Below is a small trained network, with its code and all its weights. Each question gives an input and a class and asks what happens when units are switched off, that is, made to give their printed mean instead of their output.

import numpy as np


def w(rows, s, z=0):
    codes = np.array(rows[::2]) - 128.0
    scale = np.full(codes.shape[1], s)
    scale[-1] = z or s
    return codes * scale


def norm(h):
    return h / np.sqrt((h * h).mean(-1, keepdims=True) + 1e-5)


def f(y):
    return np.maximum(y, 0)


def log_softmax(a):
    a = a - a.max(-1, keepdims=True)
    return a - np.log(np.exp(a).sum(-1, keepdims=True))


def net(x, mask):
    res = np.array(x, float).reshape(1, 3) / 4 @ E
    u = 0
    for l in range(3):
        y = f(norm(res) @ A[l][:, :-1].T + A[l][:, -1])
        res = res + np.where(mask[u : u + 5], y, B[l][:, -1]) @ B[l][:, :-1]
        u += 5
    return log_softmax(norm(res)[-1] @ U[:, :-1].T + U[:, -1])


A, B = {}, {}
E = w([
[96,122,48,33],'x0',
[255,100,31,164],'x1',
[87,72,99,226],'x2',
],0.0053)
A[0] = w([
[145,132,48,215,38],'0.n0',
[128,57,90,43,36],'0.n1',
[89,3,75,10,7],'0.n2',
[106,22,62,96,185],'0.n3',
[225,36,50,85,88],'0.n4',
],0.0069,0.002)
B[0] = w([
[142,187,143,128,207],'0.n0',
[201,115,145,169,179],'0.n1',
[149,2,210,142,209],'0.n2',
[180,146,129,245,220],'0.n3',
[111,239,158,134,255],'0.n4',
],0.008,0.0044)
A[1] = w([
[123,123,147,224,228],'1.n0',
[152,197,170,27,142],'1.n1',
[152,230,166,74,149],'1.n2',
[31,165,86,254,2],'1.n3',
[54,138,136,102,19],'1.n4',
],0.008,0.0016)
B[1] = w([
[156,103,162,79,253],'1.n0',
[112,9,120,252,213],'1.n1',
[98,105,51,176,226],'1.n2',
[87,53,45,135,209],'1.n3',
[44,254,125,122,155],'1.n4',
],0.0084,0.0056)
A[2] = w([
[48,93,245,158,176],'2.n0',
[176,24,221,186,199],'2.n1',
[37,86,41,221,62],'2.n2',
[182,166,2,195,251],'2.n3',
[172,249,86,126,171],'2.n4',
],0.007,0.0028)
B[2] = w([
[201,254,58,42,209],'2.n0',
[239,169,126,80,253],'2.n1',
[92,31,199,194,215],'2.n2',
[29,116,204,30,253],'2.n3',
[25,190,60,131,164],'2.n4',
],0.0058,0.0079)
U = w([
[124,27,168,181,254],'0',
[255,177,184,47,60],'1',
[31,254,110,149,41],'2',
],0.0081,0.00031)

Each question gives the input, the list of numbers given to net, and the class t.
The units are the neurons (one row each of A and B). Each row of codes is followed by its name. A weight is (code - 128) times the scale printed after its matrix; where a second scale follows, it is the last column's (A, B and U).
mask holds one flag per neuron, layer by layer. A switched-off neuron (its flag False) gives its mean, the last column of its row in B, instead of its output. The means were averaged over made-up inputs and are rounded, as every weight is.
A unit's drop is (log p(t) with every unit on - log p(t) with that unit switched off) / (log p(t) with every unit on - log p(t) with every unit switched off).
The circuit of an input: a set's keep is (log p(t) with only the set's units on - log p(t) with every unit switched off) / (log p(t) with every unit on - log p(t) with every unit switched off). Starting from the 12 units with the biggest drops (on a tie, the unit counted first), units are removed one at a time, each time the one whose removal leaves the highest keep (on an exact tie, the one counted first), for as long as the keep stays at least 0.8.
circuit, biggest first: the units of the circuit, biggest drop first
most important unit: the unit with the biggest drop
k most important neurons: the k neurons with the biggest drops, biggest first
k most important neurons of layer l: the k neurons of layer l with the biggest drops, biggest first
drop of u: that unit's drop, to one decimal
input [8,4,-8], class 0: circuit, biggest first	1.n1, 2.n0
input [7,-6,6], class 1: circuit, biggest first	0.n2, 1.n2, 2.n0
input [-8,-6,7], class 1: circuit, biggest first	1.n0, 2.n0, 2.n1
input [0,6,-4], class 2: most important neuron	0.n2
input [-6,3,-7], class 0: 2 most important neurons	0.n3, 1.n2
input [3,7,-8], class 0: circuit, biggest first	1.n2, 1.n1, 2.n0
input [2,4,2], class 2: 2 most important neurons	0.n4, 1.n1
input [5,-5,4], class 1: 4 most important neurons	0.n2, 1.n2, 2.n0, 1.n1
input [-5,-3,-8], class 0: 2 most important neurons	1.n1, 1.n2
input [5,4,-6], class 0: 3 most important neurons	1.n1, 0.n4, 1.n2
input [2,3,1], class 2: 4 most important neurons	0.n4, 1.n1, 0.n3, 2.n4
input [-1,2,-1], class 2: 3 most important neurons of layer 0	0.n4, 0.n2, 0.n0
input [3,4,2], class 2: 2 most important neurons	0.n4, 1.n1
input [-7,0,5], class 1: 2 most important neurons	1.n0, 1.n2
input [-6,6,-7], class 0: 2 most important neurons of layer 0	0.n3, 0.n2
input [-3,6,-4], class 2: most important unit	0.n2
input [5,8,0], class 2: 3 most important neurons	0.n4, 2.n4, 2.n1
input [7,8,1], class 2: 4 most important neurons	0.n4, 2.n4, 1.n1, 2.n1
input [-2,3,-3], class 0: 2 most important neurons	1.n1, 0.n3
input [-5,-4,-8], class 0: 3 most important neurons	1.n1, 1.n2, 0.n2
input [-7,7,5], class 1: most important unit	1.n2
input [8,-6,-2], class 1: 3 most important neurons of layer 0	0.n2, 0.n4, 0.n1
input [-8,6,4], class 1: 2 most important neurons of layer 2	2.n2, 2.n1
input [0,4,3], class 2: 2 most important neurons of layer 0	0.n0, 0.n4
input [2,5,-6], class 0: 2 most important neurons of layer 1	1.n1, 1.n2
input [2,7,4], class 2: drop of 1.n1	0.2
